Here is a tiny trained network, its code and every weight. The questions are about switching its units off for an input and a target symbol, where a switched-off unit gives its printed mean instead of its output.

import numpy as np


def w(rows, s, z=0):
    codes = np.array(rows[::2]) - 128.0
    scale = np.full(codes.shape[1], s)
    scale[-1] = z or s
    return codes * scale


def f(y):
    return np.maximum(y, 0)


def softmax(a):
    e = np.exp(a - a.max(-1, keepdims=True))
    return e / e.sum(-1, keepdims=True)


def log_softmax(a):
    a = a - a.max(-1, keepdims=True)
    return a - np.log(np.exp(a).sum(-1, keepdims=True))


def net(x, mask):
    ids = ['ΓΔΩαβεηξστφψ'.index(c) for c in x.split()]
    T = len(ids)
    res = E[ids] + P[:T]
    q, k, v = (res @ M[0].T for M in (Q, K, V))
    z = softmax(np.where(np.tri(T) > 0, q @ k.T / 4**0.5, -1e9)) @ v
    res = res + np.where(mask[0], z, O[0][:, -1]) @ O[0][:, :-1]
    y = f(res @ A[0][:, :-1].T + A[0][:, -1])
    res = res + np.where(mask[1:17], y, B[0][:, -1]) @ B[0][:, :-1]
    return log_softmax(res[-1] @ U[:, :-1].T + U[:, -1])


Q, K, V, O, A, B = {}, {}, {}, {}, {}, {}
E = w([
[197,37,213,105,80],'Γ',
[106,134,135,151,182],'Δ',
[109,188,138,130,74],'Ω',
[75,170,125,133,169],'α',
[174,138,76,193,127],'β',
[32,138,187,116,113],'ε',
[144,221,105,144,185],'η',
[153,144,6,97,88],'ξ',
[47,94,139,109,86],'σ',
[79,100,134,118,66],'τ',
[86,112,49,80,212],'φ',
[123,99,63,123,27],'ψ',
],0.018)
P = w([
[145,159,169,161,164],'0',
[136,112,141,130,114],'1',
[165,228,133,98,52],'2',
[152,92,162,32,230],'3',
[150,92,198,255,174],'4',
[236,132,43,174,47],'5',
[141,153,147,16,144],'6',
[164,147,145,127,147],'7',
],0.0092)
Q[0] = w([
[157,151,97,97,177],'head 1',
[66,168,177,11,104],'head 1',
[69,148,175,125,182],'head 1',
[211,138,75,60,126],'head 1',
],0.011)
K[0] = w([
[163,44,150,90,138],'head 1',
[55,80,73,254,186],'head 1',
[148,155,147,162,27],'head 1',
[191,57,228,140,134],'head 1',
],0.0093)
V[0] = w([
[56,26,142,176,146],'head 1',
[20,113,155,107,79],'head 1',
[119,52,77,104,50],'head 1',
[192,42,171,255,154],'head 1',
],0.0095)
O[0] = w([
[157,62,206,128,178,3],'head 1',
[154,64,235,146,24,39],'head 1',
[2,32,50,237,64,30],'head 1',
[124,106,88,203,226,105],'head 1',
],0.01,0.004)
A[0] = w([
[153,54,181,202,132,233],'neuron 1',
[206,101,188,117,150,203],'neuron 2',
[216,172,176,35,109,158],'neuron 3',
[134,48,86,66,98,190],'neuron 4',
[116,105,41,243,173,178],'neuron 5',
[182,135,146,75,82,79],'neuron 6',
[152,104,105,72,138,36],'neuron 7',
[40,174,145,204,194,181],'neuron 8',
[77,193,144,103,93,255],'neuron 9',
[205,69,73,92,104,108],'neuron 10',
[54,123,27,140,82,139],'neuron 11',
[191,156,187,145,57,165],'neuron 12',
[5,121,116,2,149,253],'neuron 13',
[175,226,39,165,86,234],'neuron 14',
[142,148,199,196,186,202],'neuron 15',
[153,211,49,82,191,161],'neuron 16',
],0.0082,0.0029)
B[0] = w([
[149,82,100,24,154,145],'neuron 1',
[103,73,42,55,142,151],'neuron 2',
[109,109,87,172,254,218],'neuron 3',
[150,161,156,152,161,144],'neuron 4',
[116,116,125,167,99,178],'neuron 5',
[184,121,91,163,167,164],'neuron 6',
[168,71,114,174,97,140],'neuron 7',
[193,143,44,158,58,163],'neuron 8',
[206,66,204,152,167,185],'neuron 9',
[102,190,205,146,153,145],'neuron 10',
[49,182,206,113,222,164],'neuron 11',
[173,51,148,53,168,166],'neuron 12',
[175,236,186,140,91,171],'neuron 13',
[75,122,178,141,96,241],'neuron 14',
[101,103,66,55,22,152],'neuron 15',
[102,159,137,141,73,254],'neuron 16',
],0.006,0.019)
U = w([
[183,73,89,61,163,68],'Γ',
[138,105,131,88,69,254],'Δ',
[175,161,162,111,124,237],'Ω',
[218,227,150,133,134,12],'α',
[131,84,90,148,99,68],'β',
[199,160,229,164,123,181],'ε',
[164,198,47,107,2,130],'η',
[63,111,181,152,129,229],'ξ',
[66,178,186,66,88,46],'σ',
[139,126,120,9,43,214],'τ',
[112,138,59,81,174,79],'φ',
[140,135,146,111,173,68],'ψ',
],0.0076,0.0029)

Each question gives the input, a string of symbols that net reads in full, and the target symbol t.
The units are the heads (4 rows each of Q, K, V and O) and the neurons (one row each of A and B). Each row of codes is followed by its name. A weight is (code - 128) times the scale printed after its matrix; where a second scale follows, it is the last column's (O, A, B and U).
mask holds one flag per unit, heads first, then neurons. A switched-off unit (its flag False) gives its mean, the last column of its rows in O or B, instead of its output. The means were averaged over made-up inputs and are rounded, as every weight is.
A unit's drop is (log p(t) with every unit on - log p(t) with that unit switched off) / (log p(t) with every unit on - log p(t) with every unit switched off).
The circuit of an input: a set's keep is (log p(t) with only the set's units on - log p(t) with every unit switched off) / (log p(t) with every unit on - log p(t) with every unit switched off). Starting from the 12 units with the biggest drops (on a tie, the unit counted first), units are removed one at a time, each time the one whose removal leaves the highest keep (on an exact tie, the one counted first), for as long as the keep stays at least 0.8.
circuit, biggest first: the units of the circuit, biggest drop first
unit that matters most: the unit with the biggest drop
top k neurons: the k neurons with the biggest drops, biggest first
input Ω φ ξ φ ε, target σ: circuit, biggest first	[head 1; neuron 11]
input β Δ β η η Ω Δ, target α: circuit, biggest first	[neuron 13; head 1]
input ψ Δ τ η ε Ω φ, target Γ: top 4 neurons	[neuron 2; neuron 14; neuron 16; neuron 11]
input ξ τ η ψ η η ε, target α: circuit, biggest first	[head 1; neuron 13]
input β β ε ξ ξ Ω, target σ: circuit, biggest first	[head 1; neuron 11; neuron 14]
input Ω Ω Ω, target ε: unit that matters most	neuron 9
input α ξ σ τ β ε σ, target η: top 2 neurons	[neuron 8; neuron 3]
input η η β Γ, target Γ: circuit, biggest first	[neuron 2; neuron 16]
input η Γ Ω ψ ε σ ξ η, target η: top 3 neurons	[neuron 8; neuron 3; neuron 15]
input Ω η η Ω τ, target α: circuit, biggest first	[head 1; neuron 3]
input φ β η Ω φ, target α: circuit, biggest first	[head 1; neuron 13]
input η η β φ ε, target η: circuit, biggest first	[neuron 8; head 1; neuron 3]
input η ψ Ω, target α: circuit, biggest first	[head 1; neuron 3]
input β ε Ω Ω η β, target ε: top 3 neurons	[neuron 10; neuron 14; neuron 15]
input η τ η ψ φ η, target ξ: circuit, biggest first	[head 1; neuron 11]
input η Ω ξ β α, target σ: top 2 neurons	[neuron 11; neuron 3]
input φ Γ ε, target ε: top neuron	[neuron 9]
input τ Ω Ω ε ψ η, target Γ: top 2 neurons	[neuron 12; neuron 2]
input Ω Ω η, target ε: top 2 neurons	[neuron 9; neuron 14]
input σ Ω η σ η η Ω, target α: circuit, biggest first	[head 1]
input ξ ψ φ η σ, target σ: top 4 neurons	[neuron 11; neuron 3; neuron 6; neuron 13]
